Each row was made from one walk, in order. Every step used is in the known rows, and no mark comes twice. Write each row's walk.
Known rows:
penuf-nudo-ladaf-gevit-gono-dadosab: [-120 -228  347 -160 -203  266 -208  279  -53 -218  -77  482 -104  149
  464 -157 -106 -182  -97   94  159  -55  494   27 -242  -84 -344 -182
 -110   76   44  181  444   15  -66  128 -140    7 -200   24  -17]
rovig-penuf-nudo-gevit-gono-dadosab-kavo: [-329   29   57 -523 -212  268   93  206   84 -104  252  491  -91   43
  144  205 -212 -207  175  -39  -30  135  446  465  168  -38 -399   -6
 -238  333   88  -14   51 -233   45  115 -154  202 -293  192  158]
gevit-nudo-ladaf-gono-kizet: [  37   61   92  -75   99  -48 -381  207 -182  -25   44   67   -3  141
   34  -58 -248    4 -214  -88   51 -276   40  147 -418   44 -346   19
   59  305   -3 -118  273  -85 -286  290  -62  140   28   92 -141]
penuf-rovig-kavo-gono-dadosab: [-820  -21  -26 -323 -208 -145  220   16  108  -80  205  135  443  -92
  165  259 -270 -104   17  159  101  344  272  266  486 -143    9 -281
   76  200  -80  221 -230   83   28   44   -6  273   48  591  242]
rovig-kavo-gono-gevit: [-795 -238  156   29 -203 -313   43  -18  -86 -224  251 -233  363  152
  328  -54 -238 -331   97   48  145  395   12  -18  164  -17  115 -115
 -148 -320  -50  401 -130  644  108   64  184  256  387  633   66]
rovig-nudo-ladaf-gono-kizet-kavo-gevit: [  21  -97  -52  -26 -186 -104 -575 -404   93 -285  151  139 -208 -138
   97  101 -149 -214 -225 -119  310  -61 -106  348 -306   45 -362   13
  202  321  -42  101  253  249 -268  250 -177  297  192  133  218]
dadosab-kavo-tuke-gono-kizet-nudo: [-456  374 -300 -218  -24 -217 -187  129   86  219  200   37  273  265
 -221  163 -268 -226   93 -326  134  249  104  306 -205  -87   59  -14
  -50  402   16    3 -432   13 -229  510  372  624  230  331  -21]
rovig-penuf-nudo-ladaf-gevit-gono: [ -89 -466  481 -155 -220   57  -62   84 -331 -220  -51  532 -360  327
  549 -310 -211  -62 -333  -20   32 -134  212  125  -67  116 -726  -65
 -261  -32  169  211  476   61  -30  -63 -195    2 -230 -157   -7]
nudo-gevit-gono-kizet-kavo-dadosab: [-231  319   61  -69  -71 -152 -113   69   -9 -180   63   33  -12   -8
 -321  165   44 -285  162   64    0   21  448  216 -221  -62  100 -135
 -170  169    3   89 -302  232  -19  416  154 -153 -144  417  214]
gono-dadosab-kavo-gevit-nudo: [-363   66 -102 -118   26  -10 -153   20  205 -212  449   74  198 -118
  318   75 -134 -141   88  -36  111   74  -89  222  152  -44 -307  246
   17  255 -245  -62  -40  228 -136  -36   94  474  425  451  -53]
penuf-nudo-gevit-gono-kizet-kavo: [  65   68  156 -211 -267 -111 -365  -33  -80 -450  151  219 -348 -127
 -223   68  -58 -241 -213   -7   87  -62  247  321 -311  131 -207  -94
 -183  336  -85  255  -29  146  158  381  -60   71 -126  -19  253]
gevit-nudo-rovig-penuf-kavo-tuke-ladaf-gono-dadosab: [-320 -154   78 -499 -203 -184  272  258 -113  228  110  266  419   30
  123 -172 -293   97 -308   20 -188   95  451  312    8    1 -302  103
  -86   30  236 -319  -28 -116 -373   -4 -166  163  168  438  -60]
penuf-rovig-kavo-tuke-kizet-nudo-gevit-gono-dadosab: [-246  -37   67 -307 -318   80  -62  293  -48   31   91  194   36  -66
  195   91 -334 -187 -117   89    6   74  651  284  -82 -117   -5 -318
 -311  541   -7  219 -232  -53   16  358 -264   71 -156  120  -96]
kavo-gono-kizet-nudo: [-470  260 -167  243  141 -122 -381    5  -45   20  310  -37  165  167
   22  120 -249 -278  -71 -163   77  252 -154   12  -69  164  -50 -155
  -16  296 -170   98 -393  177    5  270  379  515  389  365   93]
tuke-kavo-penuf-rovig: [-726  -76   22 -264 -192 -477  214 -335  278  -90  261  423  -60 -314
  441  149  -26  205 -503  -59  157  -20  -97  919  590  130 -505  146
 -178  169 -161  404   16  108 -157 -145  -73  569 -297   85  -25]
ladaf-nudo-gevit-gono-kizet-kavo-dadosab: [-114  237  145    1   37 -110 -161  215 -153 -245   36   15  -37   31
 -342  113   77 -159  153   62  -99 -167  408    3 -295  -18    1  -16
 -203  212  -66   50 -322  277  128  389  259 -214  -78  333   64]
ladaf-gono-kizet-nudo-gevit: [ -25  100   96  215   83  157 -547  209 -102   73  281   35 -148 -117
  163   24 -172 -163 -204 -168   24  -61   83   89 -376  194 -189  -32
 -336  298 -117   25  -19   74  -22  271  -34  342  149  -11 -179]
gevit-nudo-ladaf-gono-kizet-kavo: [  36  150  124  -91  -12 -167 -474  150  -40 -165  -64   26  -72   28
 -231  -28   -5  -23 -133 -138  113 -305   33  353 -363    6 -161   33
  108  338   -9  -96   57   45 -202  383   24   -2  -65  130   21]
kizet-kavo-penuf-rovig: [-569 -102   22 -188 -262 -425  235 -425  121 -212  180  499 -204 -369
  264  116  -46  212 -529  -43  190   22 -146  848  721  177 -488  129
 -140   77 -183  301 -155  173  -54 -144   62  445 -212  112  186]
tuke-kizet-kavo-penuf-rovig-nudo-gevit-gono: [  94  -88  -73 -292 -252  -40 -120 -216 -144 -357  209  417 -562 -208
  338  182  -45    8 -380   12  -11 -355  305  584 -109  176 -461    8
 -279  477   67  233  -18  228  -55  263 -322  193 -327 -240  164]
nudo-ladaf-gono-kizet-kavo: [-173  136  130 -124 -124 -200 -415    8   45 -101 -163   96  -22    4
 -277   39  -57  -84 -145 -108  222  -89  108  418 -266  -79  -79  -87
  108  217   16   82   29   22 -209  382   54   37 -171  227  150]
ladaf-nudo-gevit-gono-kizet-kavo-penuf: [  16  -63  227  -22 -160 -210 -214   30 -175 -294   53  200 -373 -138
 -121  -11   88   54 -197 -121   39 -259  231  414 -106  198 -329   91
 -244  130 -184  174 -101  199  127  247   84   -4 -204  -47 -158]
penuf-nudo-rovig-kavo-gevit-gono-kizet: [-145 -164  103 -367 -527 -173 -133 -273 -111 -417  410  123 -213 -315
  112   11 -378 -160 -325    7   -5  258  114  108  -65  128 -411 -102
 -277  383 -218  387   11  240  301   98 -296  174  267  239  218]
kizet-gono-gevit-nudo: [-289 -130  211  123  -20 -229 -182   74 -131 -275  418  -58  246  -27
  348 -141  -85 -261  -66  -32 -111   -7 -370   92 -171  209 -172  197
 -101 -227  -55  124    1  523 -128  147  291  363  434  239 -171]
rovig-penuf-nudo-ladaf-gono-gevit: [-317 -412  277  -40 -222   95 -103  -92 -139  -68  125  432 -141  250
  616 -144 -329 -186 -223 -110  202  121  -82  319  -23  194 -608    8
 -155 -189  163  179  553  153 -121   -6 -102  297  -82   41   35]
penuf-kavo-dadosab-gono-gevit-nudo-rovig: [-474   60   93   -7  274 -203   90  252  -84 -295  531 -323  572  -18
  157   45 -171  -45  185   77 -319 -152   95 -201   30  166  -31  367
 -355  -32  -51 -198 -378  485  304  -34    4  144  558  675  -82]
nudo-ladaf-gevit-gono-kizet-kavo-penuf-rovig: [-165 -257  248 -246 -317 -346  -58 -206  -49 -232  -48  390 -276 -146
   53  124 -153  200 -368 -106  126 -358  174  517  118  -31 -473   95
 -260  175  -86  262  170  161   72   81  -94   48 -406 -126 -115]
rovig-penuf-kavo-tuke-gono: [-764   40   -6 -499 -161 -516  326  -75 -112  144   18  215  410  372
  118  -36 -298  -54 -193  -37   47  334  216  624  238  -25 -208   -3
   31  -36  352  171 -193   12 -447  120    0  410  -30  476  173]
kavo-dadosab-gono-kizet-nudo-rovig-gevit: [-124  118 -200  101  296   74 -159  -14  -59  -97  635   19  225 -233
   22  262  -59  -81  -24   11 -103  -12  173 -228  -83  268  -96  -22
 -164  403 -118 -317 -534   77  203  247    4  432  502  301   29]
ladaf-gono-dadosab-kavo-gevit-nudo: [-352   87  -91 -202 -112   45 -243   36  192 -155  343   67  178 -111
  338  135 -111 -107  157  -81  170   66   58  197  -41 -201 -210  181
    5  285 -144 -103  124  212 -269   42   -8  346  301  456  -44]
ladaf-gevit-nudo-rovig: [  83 -192  315  -65  205 -174  -72  400 -165 -252  488   26   87 -247
  315 -357   86  155 -367    7 -141 -385   51  -40 -189  296 -575  286
 -426    8 -159  -78 -182  358  251 -163  -22  207  442  -14 -309]
gevit-gono-dadosab-kavo-tuke: [-532  111    8 -542 -205 -271  208  284  159  -87   38  178  365  147
 -146   -3 -178 -280  146   84  249  258  666  379   15 -338  105 -117
  -26   98   48   25 -228 -149 -358  251   37  124  -48  496   21]
rovig-penuf-nudo-ladaf-gevit-gono-kizet-kavo: [  43 -169  341 -262 -302 -136 -288  -31 -171 -252  -78  392 -343  223
 -148  -57 -169  -89 -193 -171   66 -155  138  368 -213   85 -571  -73
 -145  233   94  184  174   35  148  264   -9  -64 -303  -65  116]
ladaf-gono-dadosab-kavo-gevit: [-658   72 -108 -272 -276   12 -169 -173  348  -68  229  152  271 -152
  271  267 -192 -210  193  -51  331  378  174  290   98 -350  -79   29
   17  134 -124  137   91  190 -271   41   31  416  169  618  131]
penuf-rovig-gevit-nudo-ladaf: [  92 -370   97  -12  305    7  -80   22 -211 -307  325  346 -154 -192
  609 -100  -90  148 -606  196  -36 -541 -130  161  186  311 -606  253
   51  339  -51 -182  252  -29 -193 -109 -355  397  145 -269 -131]
rovig-penuf-nudo-ladaf: [-238 -364  179  -62   40   82   98  -74 -188  -70   90  676 -295  267
  511 -225 -316  -84 -504   -1   66   18 -171  515  425  446 -919   -6
   95   86   97  102  308 -239 -101 -126 -101  450 -112 -136  243]
kavo-penuf-nudo-ladaf: [-244 -384   67   53  -10   35   99 -116 -130 -140   17  652 -417  147
  642 -206 -166  -62 -518   10  193  -80  -36  554  441  429 -760   49
  116   23  -29  194  373 -100 -163  -61  -74  505 -142 -225  165]
nudo-gevit-gono-dadosab: [-211   34  268 -104 -111  209 -169  269   44 -186  147  268   40 -158
  286  -55  -23 -244  -55  173   93  110  523  183 -188  -34  -59 -218
 -192   58  -45  108   84    1 -159  147 -195   25 -113  226  -30]

Write each row's walk:
[ -75 -486  234  -93 -239 -398   58  262 -312  182  137  -41  183   51
  -14 -437 -356   18 -488 -134 -112   36  281 -235 -228   84 -244   61
 -428 -136  -75   81 -249  384  139  134  214  343  622  144 -350] => gono-kizet-nudo-rovig-kavo-tuke-ladaf-gevit
[-397  -68 -103 -415  -76   30  174   86  151   42  117  465  -17 -143
  364  296 -185  253  -76 -106   63 -334  194  668  430 -106 -463  264
  -44  405  -25 -182  244 -209 -244  -20 -189  323 -354   51 -129] => gevit-nudo-ladaf-gono-dadosab-kavo-penuf-rovig
[ 241 -441   30 -214   96 -383   -2   19 -302 -355  394   43  321 -139
 -425  -41  -99   98 -417  140  -22 -265  362 -335 -351  189 -154  120
   45   82 -115 -295 -430  191  164  280   95  402  661   41 -101] => dadosab-gono-kizet-kavo-tuke-ladaf-nudo-rovig-gevit
[-817  -60   87   90   55 -228  -63    9  -34  -53  477 -170  427   69
  361   55 -277 -243   23 -119 -190  261 -176  102  265  260 -129  198
 -400  -83   48  129 -415  489  312 -136   79  347  426  578   27] => kizet-nudo-rovig-penuf-kavo-gono-gevit
[-245  169  -66 -105 -124  -43 -358  -27  153 -178  527  -35   10 -367
   23  115 -200 -177  -71 -207  -75  122  -11   57 -136   65 -166  161
 -417  485 -275   31 -407  225  255   89  -30  345  433  303   -5] => dadosab-kavo-gevit-gono-kizet-nudo-rovig
[-182  108 -228 -349   -4  -53 -150  122  177 -122  571  -14  450 -262
   -5  282 -124 -199  172  -20 -189  -75   33  227 -210   11 -244  190
   20  446 -104  -50 -456  252  129  261  158  464  435  279   19] => tuke-kizet-gono-dadosab-kavo-gevit-nudo-rovig
[-295  -25 -102 -262  -31 -425  -44  221 -115 -114  322 -186  468  327
  -66   66 -276 -353  219  -71  -70  -82  -12  190 -374  -69  -26  205
  -36   27   85  105 -305  427 -140  489  448  423  362  274 -189] => dadosab-kavo-tuke-kizet-gono-gevit-nudo
[-235   33  119   74  191 -174   -2  214   40 -378  537 -204  418  -94
  -57   -8   87 -134  227    3  -77 -142  101  -79 -124  195  -21  188
 -237  -73 -128 -236 -468  541  321  113  181  110  521  476  -17] => kizet-kavo-dadosab-gono-gevit-nudo-rovig
[ -24  131 -140 -194   71 -103 -123  -60  -52 -141  134  188  -32 -130
  -91  347   21   49  -57   61   -4 -408  224  239  -99  -45 -171   76
   81  541   81 -255  -19   52 -183  350  -85    7 -156  141  126] => penuf-rovig-gevit-nudo-ladaf-gono-kizet-kavo-dadosab
[ -55 -418  260 -226  -81 -176  118  375 -373 -239    8  125   19  197
   50 -282 -194 -108 -244  146 -103 -207  589 -242 -309 -106  -70  174
 -274 -110   17   -9   13  231 -169  139   47  131  231   18 -196] => dadosab-kavo-tuke-ladaf-nudo-gevit-gono
[-171  -73   36 -128  112 -139 -288  414  -52  229  -47    6  272  486
  -78  -29 -246 -164  136 -293  143 -228  329   26 -471 -189 -111   96
 -113  185  130  -32  -39  104 -115  440  249  386  137    1 -354] => dadosab-kavo-tuke-gono-kizet-nudo-ladaf-gevit
[-428 -513  250  -40 -443   22   -5  -78 -145 -100  -38  281 -292   93
  728 -171 -237 -114 -184 -120  222   98   80  381  177  127 -378   15
 -194 -191   68  344  584  301  -81   59 -193  201 -134   81  -34] => rovig-kavo-penuf-nudo-ladaf-gono-gevit
[-466  -83  282 -285 -225    3  -45  -10    6 -226  271  239  195 -260
  335   12 -210   28 -128   72 -188  174  189  176  201   41 -427  121
 -274  209  -84  105  -99  100  145 -227 -266  -18   99  529   -5] => ladaf-nudo-rovig-penuf-kavo-gevit-gono-dadosab
[-463 -239  161 -316  -95 -531  106  106 -282  -18  283  -89  586  197
  -76   43 -421 -157  -60  -16 -351    1  -36  224 -159  165 -306  243
 -251  -98  191  296 -479  383  238  238  295  262  257  327 -160] => ladaf-nudo-rovig-penuf-kavo-tuke-kizet-gono-gevit
[-573  364 -171 -147 -100  -42  132  164    2  251  237  -44  230  -67
  -10  116  -88  -92  151 -161 -223  311  204  166  115   68   53 -125
 -236  370   28   28 -589  215  117  341  188  211  198  605  166] => tuke-gono-kizet-nudo-rovig-kavo-dadosab
[-132 -227 -170 -418  -42   45  -32   72   10  109   67  415   71  133
  260  399 -271   27   83 -133 -102 -495  215  445  -69 -115 -550  192
   25  380  209   70  125   40  -74  355   78  448 -267 -145 -142] => tuke-kizet-gono-dadosab-kavo-penuf-rovig-nudo-ladaf-gevit
[-207  -73   35 -123 -243 -253 -202  191 -192  102   15   25   68  314
 -113 -145 -376 -170 -127 -243  -21   80  302 -212 -417 -216   18   65
 -362  111  -25   26 -158  257 -159  357  358  313  351  260 -245] => dadosab-kavo-tuke-ladaf-gevit-gono-kizet-nudo
